Below is a small trained network, with its code and all its weights. Each question gives an input and a class and asks what happens when units are switched off, that is, made to give their printed mean instead of their output.

import numpy as np


def w(rows, s, z=0):
    codes = np.array(rows[::2]) - 128.0
    scale = np.full(codes.shape[1], s)
    scale[-1] = z or s
    return codes * scale


def norm(h):
    return h / np.sqrt((h * h).mean(-1, keepdims=True) + 1e-5)


def f(y):
    return y / 2 * (1 + np.tanh(0.7978845608 * (y + 0.044715 * y**3)))


def log_softmax(a):
    a = a - a.max(-1, keepdims=True)
    return a - np.log(np.exp(a).sum(-1, keepdims=True))


def net(x, mask):
    res = np.array(x, float).reshape(1, 7) / 4 @ E
    u = 0
    for l in range(2):
        y = f(norm(res) @ A[l][:, :-1].T + A[l][:, -1])
        res = res + np.where(mask[u : u + 8], y, B[l][:, -1]) @ B[l][:, :-1]
        u += 8
    return log_softmax(norm(res)[-1] @ U[:, :-1].T + U[:, -1])


A, B = {}, {}
E = w([
[95,152,103,68,104,254,217,141],'x0',
[146,180,74,51,62,132,86,132],'x1',
[19,207,215,176,126,92,59,167],'x2',
[153,174,196,80,118,120,94,133],'x3',
[132,121,169,167,150,208,110,63],'x4',
[90,111,160,28,153,129,138,148],'x5',
[102,34,120,139,66,99,134,151],'x6',
],0.0078)
A[0] = w([
[19,123,157,162,52,77,118,134,115],'0.n1',
[200,23,157,163,107,28,123,61,71],'0.n2',
[200,217,88,185,87,121,93,99,178],'0.n3',
[108,174,199,31,95,191,19,114,201],'0.n4',
[98,197,109,131,195,137,187,147,123],'0.n5',
[133,146,119,91,168,34,106,140,35],'0.n6',
[94,92,10,121,116,207,103,81,111],'0.n7',
[2,89,123,189,119,63,66,124,2],'0.n8',
],0.0072,0.004)
B[0] = w([
[103,91,170,107,218,183,87,214,221],'0.n1',
[159,197,187,77,175,96,110,92,219],'0.n2',
[111,180,210,115,173,108,120,106,214],'0.n3',
[149,151,100,162,214,110,106,46,253],'0.n4',
[255,136,167,131,186,87,54,85,171],'0.n5',
[148,139,132,131,106,148,167,150,148],'0.n6',
[92,94,126,115,133,82,161,181,189],'0.n7',
[40,34,54,149,139,100,102,156,198],'0.n8',
],0.0086,0.005)
A[1] = w([
[99,56,212,203,144,155,169,137,83],'1.n1',
[212,161,229,80,193,99,64,127,205],'1.n2',
[125,128,120,196,244,201,193,68,106],'1.n3',
[153,140,140,58,113,101,185,35,4],'1.n4',
[231,166,117,116,128,212,125,137,70],'1.n5',
[160,158,84,2,103,97,200,174,168],'1.n6',
[48,113,171,216,82,141,86,202,9],'1.n7',
[203,67,78,17,108,167,170,143,133],'1.n8',
],0.0075,0.002)
B[1] = w([
[143,143,69,54,107,26,182,109,160],'1.n1',
[119,157,238,185,70,198,88,69,255],'1.n2',
[198,140,204,81,58,66,195,140,196],'1.n3',
[68,104,60,101,105,85,130,220,154],'1.n4',
[119,55,222,134,149,89,144,214,153],'1.n5',
[200,166,35,181,8,189,204,98,172],'1.n6',
[135,57,114,50,147,88,156,255,166],'1.n7',
[141,148,58,144,47,83,227,116,174],'1.n8',
],0.0075,0.0097)
U = w([
[65,34,171,140,180,75,78,244,74],'0',
[183,111,67,135,43,154,222,122,65],'1',
[158,194,249,155,143,139,42,87,252],'2',
],0.011,0.0019)

Each question gives the input, the list of numbers given to net, and the class t.
The units are the neurons (one row each of A and B). Each row of codes is followed by its name. A weight is (code - 128) times the scale printed after its matrix; where a second scale follows, it is the last column's (A, B and U).
mask holds one flag per neuron, layer by layer. A switched-off neuron (its flag False) gives its mean, the last column of its row in B, instead of its output. The means were averaged over made-up inputs and are rounded, as every weight is.
A unit's drop is (log p(t) with every unit on - log p(t) with that unit switched off) / (log p(t) with every unit on - log p(t) with every unit switched off).
The circuit of an input: a set's keep is (log p(t) with only the set's units on - log p(t) with every unit switched off) / (log p(t) with every unit on - log p(t) with every unit switched off). Starting from the 12 units with the biggest drops (on a tie, the unit counted first), units are removed one at a time, each time the one whose removal leaves the highest keep (on an exact tie, the one counted first), for as long as the keep stays at least 0.8.
units of the circuit, in order: the units of the circuit, biggest drop first
top k neurons: the k neurons with the biggest drops, biggest first
k most important neurons of layer l: the k neurons of layer l with the biggest drops, biggest first
drop when u is switched off: that unit's drop, to one decimal
input [7,1,3,-7,-2,-3,-5], class 2: units of the circuit, in order => (0.n5)
input [1,-4,0,0,7,3,0], class 1: 3 most important neurons of layer 0 => (0.n2; 0.n3; 0.n1)
input [-8,7,7,0,-4,-8,1], class 0: top 2 neurons => (0.n8; 1.n7)
input [8,-4,-3,8,8,3,2], class 1: top 3 neurons => (0.n3; 0.n2; 0.n1)
input [3,3,-3,6,0,7,-3], class 1: top 2 neurons => (0.n3; 0.n1)
input [-1,6,5,4,-2,-2,5], class 0: 4 most important neurons of layer 0 => (0.n2; 0.n8; 0.n5; 0.n1)
input [7,-8,6,-4,8,-8,-4], class 1: units of the circuit, in order => (1.n1; 1.n2)
input [-4,2,6,1,-4,5,-1], class 0: units of the circuit, in order => (0.n8; 0.n2)
input [-2,8,7,0,1,-7,4], class 0: top 2 neurons => (0.n8; 1.n7)
input [-2,-5,8,-1,-1,6,-4], class 0: top 2 neurons => (0.n8; 0.n2)
input [-3,2,1,3,-1,7,6], class 2: top 2 neurons => (0.n4; 0.n7)
input [3,0,0,-1,7,-4,0], class 1: top 3 neurons => (0.n2; 1.n2; 0.n7)
input [0,-2,-1,3,-1,6,7], class 1: top 2 neurons => (0.n3; 0.n5)
input [-8,-7,-4,-5,-3,4,-3], class 2: units of the circuit, in order => (0.n2)
input [-7,-1,-6,5,-8,7,7], class 1: drop when 1.n6 is switched off => 0.1
input [1,0,2,-7,-7,5,-2], class 1: drop when 1.n6 is switched off => 0.2
input [-6,-7,-6,-6,1,-6,7], class 2: drop when 0.n5 is switched off => -0.5
